Below is a small trained network, with its code and all its weights. Each question gives an input and a class and asks what happens when units are switched off, that is, made to give their printed mean instead of their output.

import numpy as np


def w(rows, s, z=0):
    codes = np.array(rows[::2]) - 128.0
    scale = np.full(codes.shape[1], s)
    scale[-1] = z or s
    return codes * scale


def norm(h):
    return h / np.sqrt((h * h).mean(-1, keepdims=True) + 1e-5)


def f(y):
    return y / 2 * (1 + np.tanh(0.7978845608 * (y + 0.044715 * y**3)))


def log_softmax(a):
    a = a - a.max(-1, keepdims=True)
    return a - np.log(np.exp(a).sum(-1, keepdims=True))


def net(x, mask):
    res = np.array(x, float).reshape(1, 5) / 4 @ E
    u = 0
    for l in range(2):
        y = f(norm(res) @ A[l][:, :-1].T + A[l][:, -1])
        res = res + np.where(mask[u : u + 5], y, B[l][:, -1]) @ B[l][:, :-1]
        u += 5
    return log_softmax(norm(res)[-1] @ U[:, :-1].T + U[:, -1])


A, B = {}, {}
E = w([
[149,34,141,25,139,118,186,145],'x0',
[143,101,2,129,172,62,115,151],'x1',
[58,53,182,128,60,87,121,134],'x2',
[130,90,171,109,148,167,57,79],'x3',
[97,187,97,126,176,143,222,172],'x4',
],0.0052)
A[0] = w([
[105,143,149,49,164,72,244,249,170],'L0N0',
[195,188,253,145,134,107,127,75,3],'L0N1',
[133,71,146,97,17,44,191,226,24],'L0N2',
[142,18,95,117,89,121,46,132,168],'L0N3',
[68,178,159,218,42,64,76,137,67],'L0N4',
],0.0052,0.0019)
B[0] = w([
[158,167,61,234,135,125,76,197,254],'L0N0',
[136,104,116,67,149,176,136,191,161],'L0N1',
[253,138,159,216,161,58,50,73,199],'L0N2',
[158,97,141,188,169,113,45,89,230],'L0N3',
[95,254,114,150,110,188,181,179,214],'L0N4',
],0.0064,0.0036)
A[1] = w([
[142,83,112,140,147,111,138,165,252],'L1N0',
[148,199,47,171,154,104,150,178,205],'L1N1',
[194,101,36,117,216,177,168,189,247],'L1N2',
[64,132,214,158,103,150,112,139,83],'L1N3',
[149,2,180,90,103,73,118,109,163],'L1N4',
],0.0059,0.0012)
B[1] = w([
[120,189,149,162,151,129,122,137,156],'L1N0',
[1,159,57,199,190,129,151,159,255],'L1N1',
[93,172,188,138,52,166,164,160,223],'L1N2',
[208,187,151,85,133,133,154,142,164],'L1N3',
[122,126,81,192,183,72,82,153,179],'L1N4',
],0.0077,0.0059)
U = w([
[55,214,67,179,143,154,190,191,209],'0',
[188,71,111,143,185,54,30,89,170],'1',
[100,67,80,19,63,104,207,77,2],'2',
[177,171,219,1,89,222,160,108,96],'3',
],0.0081,0.0035)

Each question gives the input, the list of numbers given to net, and the class t.
The units are the neurons (one row each of A and B). Each row of codes is followed by its name. A weight is (code - 128) times the scale printed after its matrix; where a second scale follows, it is the last column's (A, B and U).
mask holds one flag per neuron, layer by layer. A switched-off neuron (its flag False) gives its mean, the last column of its row in B, instead of its output. The means were averaged over made-up inputs and are rounded, as every weight is.
A unit's drop is (log p(t) with every unit on - log p(t) with that unit switched off) / (log p(t) with every unit on - log p(t) with every unit switched off).
The circuit of an input: a set's keep is (log p(t) with only the set's units on - log p(t) with every unit switched off) / (log p(t) with every unit on - log p(t) with every unit switched off). Starting from all 10 units, units are removed one at a time, each time the one whose removal leaves the highest keep (on an exact tie, the one counted first), for as long as the keep stays at least 0.8.
units of the circuit, in order: the units of the circuit, biggest drop first
top k neurons: the k neurons with the biggest drops, biggest first
k most important neurons of layer l: the k neurons of layer l with the biggest drops, biggest first
drop when u is switched off: that unit's drop, to one decimal
input [-2,-7,7,-5,-6], class 3: top 2 neurons	L0N4; L1N1
input [4,-7,6,1,-6], class 1: top 2 neurons	L1N4; L1N2
input [-2,2,7,6,0], class 1: top 2 neurons	L0N3; L1N1
input [1,-8,6,1,4], class 3: units of the circuit, in order	L1N1
input [3,4,1,-6,-2], class 1: 2 most important neurons of layer 0	L0N2; L0N4
input [8,4,2,-7,-3], class 1: top 2 neurons	L0N2; L0N4
input [-3,-2,3,0,-3], class 3: top 3 neurons	L0N0; L1N1; L1N3
input [1,7,6,-4,-1], class 1: top 2 neurons	L0N2; L0N3
input [-6,-3,4,4,-1], class 3: top 4 neurons	L1N1; L0N0; L1N3; L1N4
input [0,3,3,-2,-1], class 1: 2 most important neurons of layer 0	L0N2; L0N3
input [0,3,2,-5,-4], class 1: drop when L0N3 is switched off	0.1
input [-2,-7,2,1,0], class 3: drop when L1N1 is switched off	0.1
input [-4,-3,-2,4,-4], class 3: drop when L1N1 is switched off	0.3
input [-3,-8,-4,7,3], class 3: top neuron	L1N1
